Here is a tiny trained network, its code and every weight. The questions are about switching its units off for an input and a class, where a switched-off unit gives its printed mean instead of its output.

import numpy as np


def w(rows, s, z=0):
    codes = np.array(rows[::2]) - 128.0
    scale = np.full(codes.shape[1], s)
    scale[-1] = z or s
    return codes * scale


def norm(h):
    return h / np.sqrt((h * h).mean(-1, keepdims=True) + 1e-5)


def f(y):
    return y / 2 * (1 + np.tanh(0.7978845608 * (y + 0.044715 * y**3)))


def log_softmax(a):
    a = a - a.max(-1, keepdims=True)
    return a - np.log(np.exp(a).sum(-1, keepdims=True))


def net(x, mask):
    res = np.array(x, float).reshape(1, 4) / 4 @ E
    u = 0
    for l in range(2):
        y = f(norm(res) @ A[l][:, :-1].T + A[l][:, -1])
        res = res + np.where(mask[u : u + 3], y, B[l][:, -1]) @ B[l][:, :-1]
        u += 3
    return log_softmax(norm(res)[-1] @ U[:, :-1].T + U[:, -1])


A, B = {}, {}
E = w([
[143,225,52,77,254],'x0',
[14,31,190,70,161],'x1',
[156,70,57,157,187],'x2',
[183,100,246,148,196],'x3',
],0.0023)
A[0] = w([
[67,115,85,151,124,36],'L0N1',
[110,84,131,128,254,2],'L0N2',
[200,98,182,172,126,93],'L0N3',
],0.0082,0.0016)
B[0] = w([
[139,98,108,201,64,140],'L0N1',
[248,150,79,42,90,253],'L0N2',
[73,176,187,245,254,226],'L0N3',
],0.0067,0.0026)
A[1] = w([
[201,155,107,93,171,222],'L1N1',
[66,149,180,1,115,4],'L1N2',
[76,17,211,106,113,89],'L1N3',
],0.0069,0.0023)
B[1] = w([
[163,183,128,2,145,255],'L1N1',
[22,185,109,244,111,147],'L1N2',
[185,229,181,186,214,174],'L1N3',
],0.0065,0.0038)
U = w([
[74,56,80,105,36,6],'0',
[208,145,101,3,168,114],'1',
[82,144,202,210,186,229],'2',
],0.013,0.0016)

Each question gives the input, the list of numbers given to net, and the class t.
The units are the neurons (one row each of A and B). Each row of codes is followed by its name. A weight is (code - 128) times the scale printed after its matrix; where a second scale follows, it is the last column's (A, B and U).
mask holds one flag per neuron, layer by layer. A switched-off neuron (its flag False) gives its mean, the last column of its row in B, instead of its output. The means were averaged over made-up inputs and are rounded, as every weight is.
A unit's drop is (log p(t) with every unit on - log p(t) with that unit switched off) / (log p(t) with every unit on - log p(t) with every unit switched off).
The circuit of an input: a set's keep is (log p(t) with only the set's units on - log p(t) with every unit switched off) / (log p(t) with every unit on - log p(t) with every unit switched off). Starting from all 6 units, units are removed one at a time, each time the one whose removal leaves the highest keep (on an exact tie, the one counted first), for as long as the keep stays at least 0.8.
units of the circuit, in order: the units of the circuit, biggest drop first
unit that matters most: the unit with the biggest drop
k most important neurons: the k neurons with the biggest drops, biggest first
k most important neurons of layer l: the k neurons of layer l with the biggest drops, biggest first
drop when u is switched off: that unit's drop, to one decimal
input [5,8,-7,-7], class 2: 2 most important neurons => (L1N2; L0N2)
input [5,6,1,-8], class 0: units of the circuit, in order => (L1N1; L0N1)
input [-1,-4,-5,-5], class 0: units of the circuit, in order => (L0N2; L1N1; L0N3)
input [-6,-7,-1,-4], class 0: 2 most important neurons of layer 1 => (L1N3; L1N1)
input [-6,5,-5,-5], class 2: units of the circuit, in order => (L1N3)
input [2,-6,-4,6], class 2: 2 most important neurons of layer 0 => (L0N3; L0N2)
input [0,0,-8,-1], class 2: 2 most important neurons => (L0N2; L1N2)
input [3,-2,-2,-8], class 0: 2 most important neurons => (L0N2; L1N1)
input [7,6,-8,2], class 0: 2 most important neurons of layer 1 => (L1N2; L1N3)
input [1,-7,1,3], class 2: 2 most important neurons => (L0N2; L0N3)
input [0,5,-2,1], class 2: 2 most important neurons => (L1N2; L1N3)
input [3,-1,-8,4], class 2: 3 most important neurons => (L0N2; L1N2; L1N1)
input [2,0,-4,-4], class 0: 3 most important neurons => (L0N2; L1N3; L0N3)
input [8,6,-7,-1], class 0: unit that matters most => L1N2
input [-2,2,-2,-5], class 0: 2 most important neurons => (L0N3; L0N1)
input [-4,1,6,3], class 2: drop when L0N3 is switched off => 2.3
input [-7,-4,6,3], class 2: drop when L1N2 is switched off => 0.0
input [-2,-3,-8,-7], class 0: drop when L0N2 is switched off => 0.1
